(in the rows, 128 means zero)
Each row has a class, written after it.
90 118 173 160 142 130 100 89 85 155 134 122 146 111 110 95 109 127 135 89 125 103 138 114 132 139 145 115 125 139 169 155 141 71 147 153 137 131 139 153 133 126 140 120 137 106 128 168 118 138 102 130 135 117 -> k_257
162 111 144 134 126 146 68 132 160 105 153 168 125 152 71 77 164 119 121 152 170 146 180 126 153 166 117 109 119 155 115 140 99 97 115 157 149 143 120 137 103 97 159 114 126 155 112 110 143 149 125 138 150 94 -> k_958
155 133 128 86 130 114 112 125 164 112 123 127 137 126 135 135 146 153 152 151 134 97 127 128 145 101 152 122 136 159 126 135 116 117 98 133 148 137 120 134 128 166 134 135 154 132 143 104 129 119 143 107 152 105 -> k_400
147 122 72 161 92 135 68 95 129 154 146 127 163 124 122 114 138 79 165 145 145 137 176 144 141 135 111 117 88 101 130 159 128 140 145 150 182 89 121 97 111 147 133 119 143 111 83 123 163 86 102 122 112 106 -> k_257
183 105 144 131 110 159 91 150 167 166 112 86 113 137 106 119 173 152 142 76 125 113 121 161 123 166 109 117 125 163 157 170 126 189 134 142 77 149 159 163 120 137 145 136 119 139 92 80 150 156 131 68 86 80 -> k_693
138 133 124 161 112 88 127 119 120 141 150 91 117 118 188 100 136 164 137 135 126 78 61 103 117 116 92 124 122 125 149 144 129 126 165 99 119 125 120 101 158 179 113 150 155 140 161 118 140 142 92 122 181 105 -> k_413
147 115 129 115 127 145 98 107 142 136 70 95 121 99 163 175 152 176 117 90 115 176 109 155 61 125 136 127 177 140 230 118 89 121 145 116 130 170 109 143 90 89 130 151 82 142 182 134 87 115 176 42 147 88 -> k_370
126 155 122 107 126 120 133 142 146 134 99 146 136 147 119 135 147 131 121 91 144 124 145 143 147 92 130 141 138 146 126 139 146 95 114 141 147 109 116 156 131 123 137 144 108 137 113 109 137 133 153 129 128 142 -> k_257
139 129 142 121 120 126 108 130 132 135 126 129 117 136 138 144 124 119 138 125 123 153 113 120 126 139 149 140 120 158 142 120 125 135 108 131 144 132 151 111 123 116 124 144 114 122 181 130 128 99 113 126 114 106 -> k_400
118 120 105 145 153 92 122 115 134 105 145 109 126 139 143 114 138 167 149 109 144 130 134 159 141 115 124 171 130 161 153 117 179 114 139 138 121 104 77 144 104 126 143 117 117 147 110 141 121 168 105 140 139 115 -> k_257
149 120 133 120 126 118 150 121 114 148 112 110 169 77 157 129 133 187 165 102 117 104 125 133 122 166 123 106 172 147 165 118 109 121 123 81 150 148 145 127 159 65 111 114 123 153 139 89 114 135 130 141 110 148 -> k_370
119 140 123 125 126 130 83 143 101 107 137 130 134 152 135 123 157 177 117 117 135 128 95 138 139 118 122 130 121 120 91 115 93 140 149 107 126 152 88 129 158 141 138 144 145 134 116 113 150 128 89 116 134 136 -> k_834
153 101 133 91 58 147 111 185 116 154 91 117 107 157 151 109 99 112 153 119 101 150 50 119 125 115 113 131 146 114 149 150 152 161 114 123 159 84 97 55 131 76 135 136 135 141 156 150 116 133 119 119 133 110 -> k_834
160 138 87 127 128 119 135 159 134 109 108 141 130 128 143 119 113 143 131 160 150 128 130 132 120 119 134 136 159 155 129 86 128 139 105 132 123 114 127 130 104 126 121 133 153 140 133 139 151 145 143 101 137 110 -> k_932
126 132 144 145 142 96 118 122 114 127 115 114 116 112 168 142 115 157 114 108 161 169 97 120 112 130 141 117 167 126 135 124 135 132 103 150 148 124 124 131 109 126 128 150 119 129 127 124 125 133 129 123 125 105 -> k_370
161 151 102 111 142 119 131 128 140 136 103 130 159 130 137 125 148 200 148 123 111 91 134 140 153 101 150 135 133 141 147 120 99 131 130 135 143 102 123 131 162 160 120 128 159 136 131 116 132 103 150 99 100 129 -> k_370
158 103 114 101 101 173 96 110 162 117 110 119 116 98 167 155 146 102 90 186 81 135 113 141 113 84 102 127 162 118 134 121 100 153 132 144 123 108 132 137 160 105 114 133 170 123 118 170 115 137 86 99 135 122 -> k_693
146 128 127 131 112 128 139 114 130 129 113 140 117 118 142 135 159 185 116 124 175 158 144 119 146 137 125 125 150 132 127 123 173 93 120 107 150 127 123 132 109 151 132 110 122 139 115 98 148 122 109 126 139 122 -> k_413
110 122 134 172 128 89 116 99 131 111 120 119 137 80 118 96 113 182 164 182 120 83 130 118 132 148 171 104 106 93 124 115 106 142 123 100 126 123 129 116 107 132 132 95 127 124 116 108 129 146 65 141 118 102 -> k_834
154 122 104 132 125 140 126 134 132 112 173 129 115 85 143 119 101 162 131 139 127 152 117 102 151 138 127 113 160 116 141 141 134 127 121 132 146 173 110 155 84 77 149 124 120 115 147 112 97 152 107 136 113 144 -> k_958
132 153 141 156 144 131 126 138 148 191 128 155 149 174 160 130 116 167 128 122 153 128 145 121 156 87 115 81 138 114 99 92 54 141 174 136 125 154 150 138 130 81 136 154 135 122 132 89 161 101 148 97 104 118 -> k_693
111 156 105 171 141 159 99 173 220 132 106 123 132 150 123 97 192 77 167 102 188 127 120 131 182 104 95 130 81 147 89 143 105 127 163 130 156 119 123 114 139 175 133 126 139 169 112 55 160 164 79 126 101 112 -> k_413
146 124 130 160 132 72 117 125 117 149 127 137 127 129 168 149 125 119 154 166 93 114 115 142 116 103 125 148 127 138 148 88 107 118 135 117 147 127 134 123 163 175 133 153 88 124 133 121 127 137 86 129 111 130 -> k_536
146 123 142 112 128 140 141 166 119 146 137 166 92 141 128 130 112 126 100 102 140 125 117 137 122 95 107 109 80 138 124 101 124 179 128 117 102 147 126 116 111 132 130 122 103 120 101 159 130 108 130 119 155 146 -> k_536
105 128 134 122 160 179 107 92 126 146 154 152 127 147 120 144 148 124 103 109 142 133 143 147 159 111 134 134 147 146 136 142 170 126 140 152 142 140 124 133 138 115 140 136 122 131 123 72 119 137 145 116 125 112 -> k_413
110 116 120 124 116 135 123 110 162 102 109 146 119 120 144 113 114 122 139 118 134 110 127 120 123 151 150 134 142 103 142 108 129 150 113 113 146 143 119 129 110 111 116 139 124 129 119 110 142 141 132 146 110 129 -> k_834
155 90 105 165 132 160 159 141 86 144 126 117 148 137 124 131 91 130 170 90 155 156 107 139 122 142 102 96 147 104 91 146 110 144 144 118 83 102 135 142 117 91 150 108 102 111 93 147 151 172 135 118 63 138 -> k_257
156 120 131 112 140 115 159 119 146 110 121 158 136 91 162 125 93 122 115 189 146 103 105 119 138 136 150 124 154 136 125 105 88 145 86 122 128 121 131 133 129 153 135 133 130 115 132 140 140 123 115 129 148 131 -> k_932
112 113 75 127 104 144 92 130 136 112 108 142 151 129 126 133 104 65 135 129 146 162 175 121 75 133 123 106 120 153 135 73 109 160 128 112 135 107 124 117 128 108 123 127 68 136 92 135 101 134 120 109 133 155 -> k_257
160 129 48 111 133 164 106 134 91 127 160 108 117 111 180 110 125 190 145 117 164 118 124 115 134 167 150 88 134 165 102 142 140 138 92 97 97 137 136 150 125 189 107 135 191 104 114 153 145 140 117 123 99 141 -> k_400
129 117 114 157 121 174 108 82 150 100 105 120 158 97 108 140 137 83 125 146 123 108 122 108 108 138 119 125 135 82 142 128 156 91 152 114 121 153 110 139 108 140 111 133 96 128 114 172 132 126 131 133 149 115 -> k_257
117 139 128 124 84 166 103 114 82 144 142 117 152 114 101 116 133 170 108 109 95 140 132 141 152 97 121 147 105 119 168 121 97 74 140 144 142 101 117 110 161 127 113 129 91 115 87 121 129 129 95 154 150 132 -> k_693
130 118 126 121 112 136 140 135 104 143 95 95 158 93 138 130 162 102 164 168 84 138 123 118 99 131 95 139 124 140 132 125 86 108 152 146 113 138 127 126 123 140 134 116 140 146 99 119 123 160 114 141 130 124 -> k_693
131 124 134 145 126 156 121 106 98 121 111 141 155 138 128 106 113 125 110 118 122 141 129 138 137 114 140 133 121 137 136 133 132 130 96 137 130 116 141 117 113 123 122 124 125 142 149 108 135 163 150 133 115 117 -> k_932
122 133 129 138 121 111 109 126 145 102 141 115 113 129 106 92 117 120 135 109 161 116 107 145 162 139 171 110 126 121 126 124 145 139 93 139 132 122 135 114 143 143 115 143 163 122 106 102 140 163 164 136 127 99 -> k_932
140 158 105 159 127 97 111 122 126 179 127 123 164 99 146 140 116 89 116 156 125 76 133 125 119 107 124 126 105 149 135 116 130 146 147 130 116 145 141 138 128 179 130 155 97 132 109 86 134 97 141 98 134 133 -> k_413
110 148 133 97 155 120 109 132 188 113 118 139 109 149 131 134 111 140 114 136 115 101 139 103 149 135 138 153 152 147 133 100 109 134 120 128 117 127 134 139 161 136 136 125 109 81 144 140 145 99 109 132 141 106 -> k_536
113 118 115 129 130 150 69 120 118 132 128 131 102 138 128 117 127 87 134 122 140 171 122 147 117 144 131 128 93 147 150 144 128 144 141 151 124 95 112 157 102 89 131 131 126 120 109 112 106 148 137 142 122 127 -> k_693
114 150 94 108 110 112 120 198 100 148 128 194 157 135 159 123 69 81 84 111 148 111 96 138 165 135 152 118 98 145 148 89 150 126 121 115 163 143 109 113 105 132 108 119 74 123 117 178 143 56 140 112 170 167 -> k_958
121 99 164 127 125 161 99 124 162 166 100 82 84 114 158 108 138 140 115 83 140 139 159 151 113 131 105 126 156 147 174 109 133 148 99 122 115 159 106 116 134 115 127 118 102 136 115 126 116 144 99 119 146 123 -> k_536
141 121 144 145 126 146 125 130 111 97 115 156 89 124 160 96 162 166 98 102 151 128 115 160 96 131 132 80 134 111 128 86 122 104 143 122 129 140 142 84 136 76 94 157 109 123 136 96 139 131 127 124 126 118 -> k_370
135 140 78 123 110 139 92 130 142 144 93 106 101 130 131 119 79 126 126 137 131 107 96 146 119 87 105 154 134 100 121 143 147 132 126 93 106 95 98 117 104 86 119 151 93 104 132 150 124 149 100 163 112 81 -> k_834
165 133 106 150 111 104 159 97 142 110 159 101 119 119 127 116 137 131 132 127 132 96 133 126 127 137 117 158 111 127 144 144 110 104 141 109 116 127 144 109 123 143 120 148 127 121 178 132 163 130 113 143 152 106 -> k_834
145 143 130 151 103 134 108 133 136 157 114 115 103 157 119 126 128 108 107 129 113 169 165 131 149 188 133 166 126 151 152 88 150 107 113 128 119 157 121 100 121 127 108 140 86 125 129 120 118 133 109 165 126 142 -> k_958
127 138 64 136 98 124 105 188 38 128 181 147 180 86 99 122 133 194 85 158 157 169 97 123 132 126 111 118 114 98 110 147 158 131 147 140 133 89 98 169 176 122 148 164 151 155 88 111 83 187 133 125 159 136 -> k_413
119 145 155 123 133 146 117 124 133 135 103 127 134 140 115 157 128 171 116 127 119 142 116 107 144 111 162 136 134 139 114 125 134 115 91 130 125 122 134 137 123 138 129 127 111 129 159 121 138 109 129 127 122 116 -> k_400
139 137 111 142 130 128 114 145 164 105 145 159 134 121 101 115 132 117 118 169 146 125 152 112 119 133 158 119 120 109 133 125 129 134 108 150 115 160 159 157 121 125 123 144 142 144 162 100 121 172 163 115 132 91 -> k_932
147 139 86 114 131 138 109 117 136 196 103 119 174 118 185 129 93 90 123 114 174 135 177 118 144 108 111 94 133 137 161 151 137 142 85 127 126 128 113 133 129 114 101 111 86 149 113 96 111 132 204 129 131 143 -> k_413
139 128 121 107 117 151 100 140 95 115 106 139 146 127 118 121 117 150 123 119 149 146 99 165 152 93 142 116 127 126 124 142 140 105 114 105 146 116 114 129 131 110 119 116 127 137 146 126 104 138 122 121 131 120 -> k_932
106 130 149 146 154 145 133 89 127 166 89 132 71 126 104 118 135 185 121 118 127 81 118 160 140 110 138 110 126 90 166 117 87 132 140 109 126 96 123 127 159 139 109 146 132 108 107 151 143 113 118 126 129 95 -> k_536
101 142 115 129 164 191 125 105 142 119 54 149 138 121 142 129 164 126 83 184 122 117 156 146 174 180 127 130 110 88 138 97 176 125 164 108 119 161 86 122 108 91 84 121 121 120 122 61 100 139 142 171 163 140 -> k_536
179 117 146 111 116 133 124 101 131 70 74 140 124 118 96 138 140 120 125 134 134 112 117 119 113 121 132 151 134 119 116 123 153 105 128 147 130 108 139 147 105 110 99 149 128 128 123 113 150 125 147 155 123 118 -> k_834
119 138 129 173 111 145 90 72 132 151 151 94 129 134 134 167 110 126 126 139 85 165 145 154 124 82 159 146 108 126 110 132 147 142 116 103 107 142 149 133 87 110 118 100 190 143 176 122 106 138 144 133 119 152 -> k_932
157 113 121 132 131 96 135 116 129 115 135 138 115 105 130 120 125 94 106 137 137 106 152 160 136 124 120 119 100 120 167 125 104 165 108 109 126 144 126 141 168 123 134 109 89 101 172 129 136 113 92 80 120 121 -> k_400
118 122 130 158 147 128 108 140 154 141 141 120 116 113 139 133 147 100 144 81 147 149 106 184 98 134 153 152 81 144 146 129 118 153 106 132 132 106 148 109 169 164 126 165 128 118 144 129 118 183 124 130 104 90 -> k_370
88 150 136 117 126 93 136 148 70 154 108 108 167 98 139 124 105 145 117 108 115 116 124 125 112 138 132 124 138 116 143 146 101 96 125 129 124 138 140 125 156 106 120 102 102 119 155 117 119 111 128 129 149 124 -> k_370
126 125 111 123 128 126 140 111 134 119 98 140 93 111 140 133 117 107 139 160 156 120 139 121 147 140 171 136 139 115 125 116 143 122 107 128 131 109 119 155 101 107 124 86 151 126 121 118 155 107 126 143 131 160 -> k_257
115 134 142 118 133 119 110 133 151 96 94 150 112 137 133 122 142 127 75 130 135 147 133 125 137 133 152 109 112 111 99 127 113 122 97 144 116 119 130 134 130 144 115 112 102 113 131 133 142 116 138 130 134 125 -> k_958
172 123 135 148 131 132 98 136 143 138 168 136 122 115 166 116 127 111 113 163 127 155 123 156 141 108 109 137 133 124 151 99 112 171 101 125 136 169 131 84 164 50 129 137 148 130 195 152 131 153 92 117 126 78 -> k_932
108 149 107 145 145 88 130 121 137 119 127 129 109 141 128 129 112 108 144 163 99 113 145 95 139 111 120 164 126 105 126 140 160 114 119 157 132 110 125 145 107 95 89 86 133 148 159 115 143 132 123 185 120 131 -> k_958
95 138 128 134 127 177 124 121 166 185 103 152 96 95 99 101 148 99 126 140 122 71 181 141 126 124 109 86 145 103 128 114 128 123 112 115 170 137 120 107 156 110 111 133 134 122 85 127 139 111 96 145 114 134 -> k_958
144 167 113 131 110 130 88 135 149 112 121 108 128 103 118 108 135 139 83 138 103 117 125 114 149 102 118 126 124 108 109 134 126 153 115 138 109 144 115 141 129 67 110 163 127 148 116 126 103 131 113 162 98 144 -> k_834
149 181 78 144 122 136 137 134 107 154 104 106 180 83 125 143 69 107 96 139 113 161 129 99 161 66 84 159 118 130 124 102 100 140 120 124 128 118 118 137 133 82 142 138 108 82 135 116 130 149 126 156 98 145 -> k_932
154 135 142 143 88 131 92 118 135 120 113 129 116 117 115 123 129 67 104 138 112 116 98 154 144 108 121 123 101 125 137 126 123 136 137 120 133 149 130 138 106 132 117 147 95 139 91 121 110 118 92 126 124 143 -> k_693
133 144 143 125 145 98 117 118 100 187 148 130 108 152 180 108 108 169 141 119 147 91 124 146 122 101 132 117 152 121 115 147 106 105 109 124 124 142 114 117 139 145 117 133 156 139 142 158 138 82 127 144 130 129 -> k_370
140 169 131 153 81 129 119 102 95 81 107 87 166 104 112 91 85 85 78 122 97 68 90 163 135 106 67 131 164 136 82 109 130 100 98 75 139 128 108 77 139 82 102 192 110 110 117 138 129 152 105 170 174 137 -> k_400
118 101 117 128 159 111 128 109 102 150 123 140 131 131 132 86 87 111 115 111 154 100 137 144 164 137 133 108 148 168 164 132 106 104 155 113 141 131 121 172 143 114 143 131 93 139 148 131 82 140 103 119 105 146 -> k_958
121 107 132 113 115 118 111 119 155 124 131 151 88 147 173 122 129 93 67 120 136 135 116 137 116 117 89 135 124 104 122 125 160 138 153 98 128 139 137 104 172 88 130 127 100 94 174 105 127 130 76 145 128 105 -> k_370
119 142 139 86 97 143 133 137 197 146 98 95 102 162 88 148 165 89 101 144 96 90 159 117 135 103 118 157 113 161 98 116 192 121 132 133 99 125 119 100 144 169 128 125 108 130 130 72 132 82 129 134 161 143 -> k_400
120 103 136 110 107 120 99 123 84 74 133 134 140 169 146 91 129 128 109 115 144 145 97 140 130 151 146 139 131 140 94 121 121 105 157 139 108 131 105 157 106 144 152 120 161 134 124 132 153 103 157 111 156 146 -> k_693
140 147 109 149 110 120 111 120 140 115 126 147 130 140 156 122 123 84 125 150 152 102 114 120 145 102 126 81 125 123 137 119 124 124 158 123 175 138 142 121 105 136 103 149 151 127 138 95 140 121 125 89 173 118 -> k_693
135 130 108 138 107 99 112 99 100 128 138 82 141 99 94 117 115 144 143 136 127 140 153 123 113 125 121 151 143 120 129 117 129 116 125 123 108 156 136 122 109 95 132 125 131 148 113 178 114 145 107 155 128 74 -> k_257
78 138 134 146 156 140 112 108 82 176 77 92 208 149 150 150 100 71 133 157 121 155 90 137 132 129 122 134 208 142 107 107 86 150 117 113 151 169 118 78 129 98 151 164 64 183 164 77 123 128 140 113 107 73 -> k_932
115 105 180 113 114 88 119 116 196 120 86 94 155 124 119 128 90 121 142 152 99 161 144 115 117 79 108 187 133 112 112 92 127 126 145 126 146 111 85 122 142 64 136 110 99 160 202 147 53 86 91 177 138 150 -> k_958
112 131 90 84 82 147 124 164 163 147 133 67 116 132 101 172 170 74 113 136 116 102 131 170 135 77 137 142 126 112 77 88 96 131 136 141 78 195 107 107 183 228 119 140 172 140 54 114 152 117 161 85 161 137 -> k_400
172 128 97 138 124 113 161 71 138 153 147 75 181 100 108 138 106 158 139 123 97 123 97 107 189 93 85 106 111 135 150 138 83 191 172 98 116 136 141 96 97 78 144 107 107 144 110 108 129 105 151 134 89 96 -> k_932
118 113 154 163 145 173 125 108 183 138 143 158 111 141 132 116 123 84 99 167 118 121 176 105 143 128 133 127 117 126 152 107 136 111 105 137 123 123 138 109 149 126 128 114 72 127 159 120 121 156 104 153 150 139 -> k_536
120 127 117 129 137 112 120 105 169 116 123 161 129 131 157 120 145 142 110 133 134 95 143 134 133 115 127 135 124 161 159 121 150 75 143 120 153 117 124 152 113 148 135 147 133 102 155 125 148 140 126 117 150 101 -> k_400
148 146 117 137 106 159 185 173 94 109 82 58 157 107 131 147 119 98 184 120 120 149 49 135 153 182 174 168 162 133 157 147 108 113 90 142 133 129 143 95 108 184 102 126 160 145 172 149 146 161 149 91 165 100 -> k_693
189 117 131 109 136 77 47 116 216 174 128 76 157 90 149 134 123 189 202 157 151 79 136 169 165 164 133 142 83 161 169 168 131 147 115 135 109 135 110 130 75 169 110 104 129 105 78 135 122 96 90 150 144 36 -> k_400
144 145 131 114 145 156 135 98 110 123 117 137 148 115 118 161 141 159 127 113 126 121 95 131 140 114 126 163 154 168 135 127 154 118 108 103 152 131 146 136 110 110 114 141 115 153 148 97 159 121 130 157 122 105 -> k_932
54 169 98 97 142 79 139 162 93 135 99 128 146 195 97 158 147 163 191 137 81 128 126 141 127 149 131 170 64 183 114 140 126 95 163 110 102 113 102 122 93 235 103 100 144 144 89 147 73 166 102 162 162 123 -> k_400
110 145 132 149 142 117 57 132 160 155 102 81 96 109 141 120 147 68 131 138 124 139 169 124 119 135 131 156 86 164 153 117 152 121 132 152 114 130 138 141 120 95 109 102 155 127 163 124 128 107 116 153 142 127 -> k_536
91 126 116 139 121 92 111 94 64 110 121 128 163 148 112 119 110 109 94 128 108 126 159 181 126 129 111 156 122 119 113 110 149 102 160 111 112 116 101 126 154 117 124 122 81 118 101 161 96 125 79 147 134 143 -> k_257
135 132 153 122 141 158 129 150 168 104 166 123 159 126 118 157 158 155 149 133 102 116 87 159 156 111 138 152 143 161 89 125 104 132 110 132 135 152 136 104 145 139 135 157 120 156 144 118 121 138 84 127 122 109 -> k_400
70 125 150 149 138 97 118 82 148 163 76 87 155 141 161 91 112 108 153 118 129 95 165 141 123 107 142 151 169 154 137 138 145 79 130 156 156 93 108 114 101 145 149 136 93 147 141 97 122 105 108 137 127 116 -> k_257
74 114 109 169 152 150 119 90 155 161 154 146 144 130 161 123 99 64 119 184 154 132 191 119 126 119 138 100 145 66 115 113 117 141 126 144 142 150 120 121 159 153 123 123 132 116 150 107 126 127 111 120 118 132 -> k_932
143 148 123 125 129 89 98 133 103 148 124 114 164 101 153 122 116 186 137 123 154 120 111 127 151 129 109 111 139 133 181 144 132 118 123 118 144 130 99 132 142 107 100 123 106 150 114 113 96 144 127 129 171 106 -> k_413
117 126 100 126 135 147 115 130 112 138 133 113 130 110 135 125 143 91 147 128 128 130 127 141 103 103 107 151 110 133 160 135 125 99 155 180 127 103 124 132 115 119 108 135 136 127 116 145 151 131 144 137 145 93 -> k_693
92 121 133 164 125 126 111 107 145 116 123 72 110 101 161 143 119 114 120 125 102 139 82 131 133 132 109 161 127 127 159 102 122 139 190 121 137 141 119 108 96 95 123 130 144 113 157 114 125 118 84 130 176 116 -> k_536
177 112 113 87 126 135 162 93 187 104 84 128 158 97 165 105 150 124 144 117 123 132 102 118 169 65 95 146 147 138 105 111 58 76 109 96 146 112 120 102 160 103 160 154 98 121 113 154 161 178 133 203 45 100 -> k_834
176 125 75 125 115 106 143 83 125 93 134 138 139 120 118 116 151 170 128 137 97 105 110 111 148 67 88 113 117 156 160 114 112 117 164 112 150 52 143 125 153 105 99 137 133 153 104 126 137 139 128 154 94 134 -> k_932
134 166 139 129 99 129 110 138 209 171 146 136 122 141 130 113 174 158 129 125 137 117 177 104 176 92 137 89 93 113 100 118 132 146 116 135 151 126 131 149 176 152 108 135 242 148 88 113 134 124 153 144 134 179 -> k_693
110 115 136 151 92 137 125 117 151 112 144 91 107 111 148 145 171 108 123 122 130 149 71 134 135 166 155 89 144 130 119 159 175 84 149 115 142 93 150 133 119 137 97 144 164 165 124 153 118 109 125 135 156 154 -> k_693
